Below are the code and all the weights of a small trained network. Each question names an input and a target symbol and asks about switching units off, where a switched-off unit gives its printed mean instead of its output.

import numpy as np


def w(rows, s, z=0):
    codes = np.array(rows[::2]) - 128.0
    scale = np.full(codes.shape[1], s)
    scale[-1] = z or s
    return codes * scale


def norm(h):
    return h / np.sqrt((h * h).mean(-1, keepdims=True) + 1e-5)


def f(y):
    return np.maximum(y, 0)


def softmax(a):
    e = np.exp(a - a.max(-1, keepdims=True))
    return e / e.sum(-1, keepdims=True)


def log_softmax(a):
    a = a - a.max(-1, keepdims=True)
    return a - np.log(np.exp(a).sum(-1, keepdims=True))


def net(x, mask):
    ids = ['αδζηθλω'.index(c) for c in x.split()]
    T = len(ids)
    res = E[ids] + P[:T]
    r = norm(res)
    for j in range(3):
        rows = slice(3 * j, 3 * j + 3)
        q, k, v = (r @ M[0][rows].T for M in (Q, K, V))
        z = softmax(np.where(np.tri(T) > 0, q @ k.T / 3**0.5, -1e9)) @ v
        o = O[0][rows]
        res = res + np.where(mask[j], z, o[:, -1]) @ o[:, :-1]
    y = f(norm(res) @ A[0][:, :-1].T + A[0][:, -1])
    res = res + np.where(mask[3:11], y, B[0][:, -1]) @ B[0][:, :-1]
    return log_softmax(norm(res)[-1] @ U[:, :-1].T + U[:, -1])


Q, K, V, O, A, B = {}, {}, {}, {}, {}, {}
E = w([
[101,160,111,140,158,153,44,139,47,180,78],'α',
[127,141,16,177,250,73,203,244,164,111,180],'δ',
[194,133,72,46,141,154,85,87,178,131,157],'ζ',
[65,136,75,57,53,43,184,96,165,110,133],'η',
[60,22,167,145,104,150,224,133,112,119,88],'θ',
[136,134,215,83,63,192,97,181,153,236,119],'λ',
[103,62,115,33,125,65,104,142,42,97,50],'ω',
],0.013)
P = w([
[112,155,178,151,156,169,81,188,179,90,156],'0',
[190,168,119,124,70,114,149,139,117,119,97],'1',
[108,93,61,135,98,124,92,128,152,190,101],'2',
[109,114,111,64,60,126,97,199,111,129,98],'3',
[66,226,164,113,219,140,157,98,96,239,137],'4',
[163,63,181,158,162,2,239,114,123,128,104],'5',
],0.012)
Q[0] = w([
[56,208,121,87,218,83,150,85,78,168,166],'head 1',
[132,151,225,205,96,133,81,57,138,27,151],'head 1',
[218,71,73,111,210,8,149,141,133,150,95],'head 1',
[186,75,130,204,181,95,169,112,160,108,149],'head 2',
[47,47,180,114,87,56,178,175,131,217,71],'head 2',
[173,79,76,198,2,108,59,110,122,127,79],'head 2',
[45,178,48,67,86,222,66,206,127,132,112],'head 3',
[183,74,90,99,78,139,114,236,189,126,105],'head 3',
[193,63,110,119,35,111,81,129,102,78,71],'head 3',
],0.0081)
K[0] = w([
[188,181,37,130,127,118,204,155,86,97,61],'head 1',
[67,141,162,23,28,155,118,35,125,217,20],'head 1',
[98,64,2,178,124,101,120,237,145,196,154],'head 1',
[110,95,83,134,75,130,94,88,110,252,178],'head 2',
[153,104,9,211,204,130,158,189,188,152,91],'head 2',
[46,57,147,73,127,180,49,137,132,65,190],'head 2',
[184,225,197,118,201,79,175,247,150,46,185],'head 3',
[60,122,70,111,219,111,122,240,167,76,110],'head 3',
[56,129,117,106,158,169,63,242,213,173,228],'head 3',
],0.0072)
V[0] = w([
[218,35,197,33,59,195,70,107,157,68,128],'head 1',
[92,156,140,118,56,149,127,163,45,125,39],'head 1',
[88,174,161,133,129,150,155,106,170,102,153],'head 1',
[111,207,165,35,63,92,183,190,118,223,114],'head 2',
[120,155,176,156,103,174,91,50,53,59,77],'head 2',
[44,106,131,136,137,101,180,208,122,89,140],'head 2',
[143,12,131,75,123,51,143,88,146,3,83],'head 3',
[119,178,139,198,96,130,193,49,198,140,254],'head 3',
[121,227,84,35,165,42,49,100,143,87,104],'head 3',
],0.0079)
O[0] = w([
[238,193,78,181,142,62,107,80,16,32,204,130],'head 1',
[149,93,133,143,83,166,116,147,136,154,244,138],'head 1',
[113,55,115,105,123,91,80,114,89,164,134,111],'head 1',
[86,114,208,175,72,117,106,169,110,254,51,150],'head 2',
[44,72,137,85,89,158,147,137,106,86,206,89],'head 2',
[135,141,240,99,117,57,86,172,184,99,101,170],'head 2',
[138,130,146,4,156,9,47,183,170,66,135,178],'head 3',
[126,206,195,162,186,182,239,132,98,107,98,8],'head 3',
[223,42,74,105,193,207,39,65,225,111,103,204],'head 3',
],0.0082,0.014)
A[0] = w([
[152,87,208,37,169,121,118,120,207,98,70,120],'neuron 1',
[94,249,45,132,161,156,138,204,122,9,136,240],'neuron 2',
[75,232,137,206,228,233,182,181,218,51,134,115],'neuron 3',
[146,255,172,128,128,230,222,190,201,108,48,21],'neuron 4',
[42,249,179,70,120,113,125,213,63,2,151,44],'neuron 5',
[144,60,119,67,117,94,59,176,114,48,218,4],'neuron 6',
[153,77,30,141,140,207,112,112,168,158,146,228],'neuron 7',
[143,171,111,57,192,52,75,193,142,158,161,208],'neuron 8',
],0.0071,0.0022)
B[0] = w([
[129,136,189,138,107,126,101,118,157,168,57,252],'neuron 1',
[179,170,157,167,196,126,142,27,140,82,141,147],'neuron 2',
[205,110,71,61,187,133,134,7,67,98,221,144],'neuron 3',
[142,77,48,143,152,90,136,114,143,227,200,160],'neuron 4',
[87,145,93,71,90,200,179,76,167,50,185,143],'neuron 5',
[138,131,116,159,115,101,73,143,135,134,202,232],'neuron 6',
[101,124,189,99,173,137,167,113,145,76,119,207],'neuron 7',
[80,115,170,78,113,162,171,135,112,88,92,254],'neuron 8',
],0.011,0.01)
U = w([
[117,43,94,101,88,228,129,89,146,122,152,49],'α',
[115,130,185,119,104,158,85,140,154,77,1,95],'δ',
[135,138,113,195,81,103,102,123,84,160,133,251],'ζ',
[129,135,81,126,105,119,116,120,179,130,100,1],'η',
[93,156,163,70,104,128,166,119,120,68,152,117],'θ',
[174,113,134,139,214,110,132,61,116,78,137,177],'λ',
[165,95,72,131,86,72,26,150,159,142,188,145],'ω',
],0.007,0.0023)

Each question gives the input, a string of symbols that net reads in full, and the target symbol t.
The units are the heads (3 rows each of Q, K, V and O) and the neurons (one row each of A and B). Each row of codes is followed by its name. A weight is (code - 128) times the scale printed after its matrix; where a second scale follows, it is the last column's (O, A, B and U).
mask holds one flag per unit, heads first, then neurons. A switched-off unit (its flag False) gives its mean, the last column of its rows in O or B, instead of its output. The means were averaged over made-up inputs and are rounded, as every weight is.
A unit's drop is (log p(t) with every unit on - log p(t) with that unit switched off) / (log p(t) with every unit on - log p(t) with every unit switched off).
The circuit of an input: a set's keep is (log p(t) with only the set's units on - log p(t) with every unit switched off) / (log p(t) with every unit on - log p(t) with every unit switched off). Starting from all 11 units, units are removed one at a time, each time the one whose removal leaves the highest keep (on an exact tie, the one counted first), for as long as the keep stays at least 0.8.
units of the circuit, in order: the units of the circuit, biggest drop first
most important unit: the unit with the biggest drop
k most important neurons: the k neurons with the biggest drops, biggest first
which heads matter: for each layer, one digit per head in row order, 1 if its drop is at least 0.15 and else 0, layers parted by /
input η ω ω, target δ: which heads matter => 001
input η ζ α, target δ: which heads matter => 001
input α λ ζ λ, target α: most important unit => head 3
input α θ ω, target α: which heads matter => 001
input ζ ω θ θ, target λ: which heads matter => 101
input ζ ω λ ζ ω, target ω: units of the circuit, in order => head 1; head 3
input ω ω λ ζ λ θ, target ζ: which heads matter => 001
input ω ζ η ω α, target λ: units of the circuit, in order => head 1; head 3
input ω ω ζ α ω θ, target λ: units of the circuit, in order => head 2; head 1; neuron 7
input λ ω ζ ω, target ζ: units of the circuit, in order => head 3; neuron 8
input λ α ω θ, target ζ: units of the circuit, in order => head 3; head 1
input η α ζ ζ, target δ: which heads matter => 001
input θ ζ η ω η, target λ: units of the circuit, in order => head 1; head 3
input ζ ω ω ζ, target λ: most important unit => head 1
input ω ω δ ζ, target δ: 2 most important neurons => neuron 1; neuron 6
input ω ω ζ θ η α, target λ: which heads matter => 010
input θ ω α δ, target δ: which heads matter => 000
input θ η ω ζ, target θ: which heads matter => 001
input λ ω η, target ζ: which heads matter => 001
input α η η ω δ, target δ: which heads matter => 100
input ζ ω ζ ω ζ ω, target λ: most important unit => head 2
input ω ω η α α η, target δ: units of the circuit, in order => head 3; neuron 6; head 2
input ω ζ α ω ζ θ, target α: units of the circuit, in order => head 3; head 2
input ω ω ω θ, target ω: which heads matter => 100
input ζ η α ω, target λ: which heads matter => 111
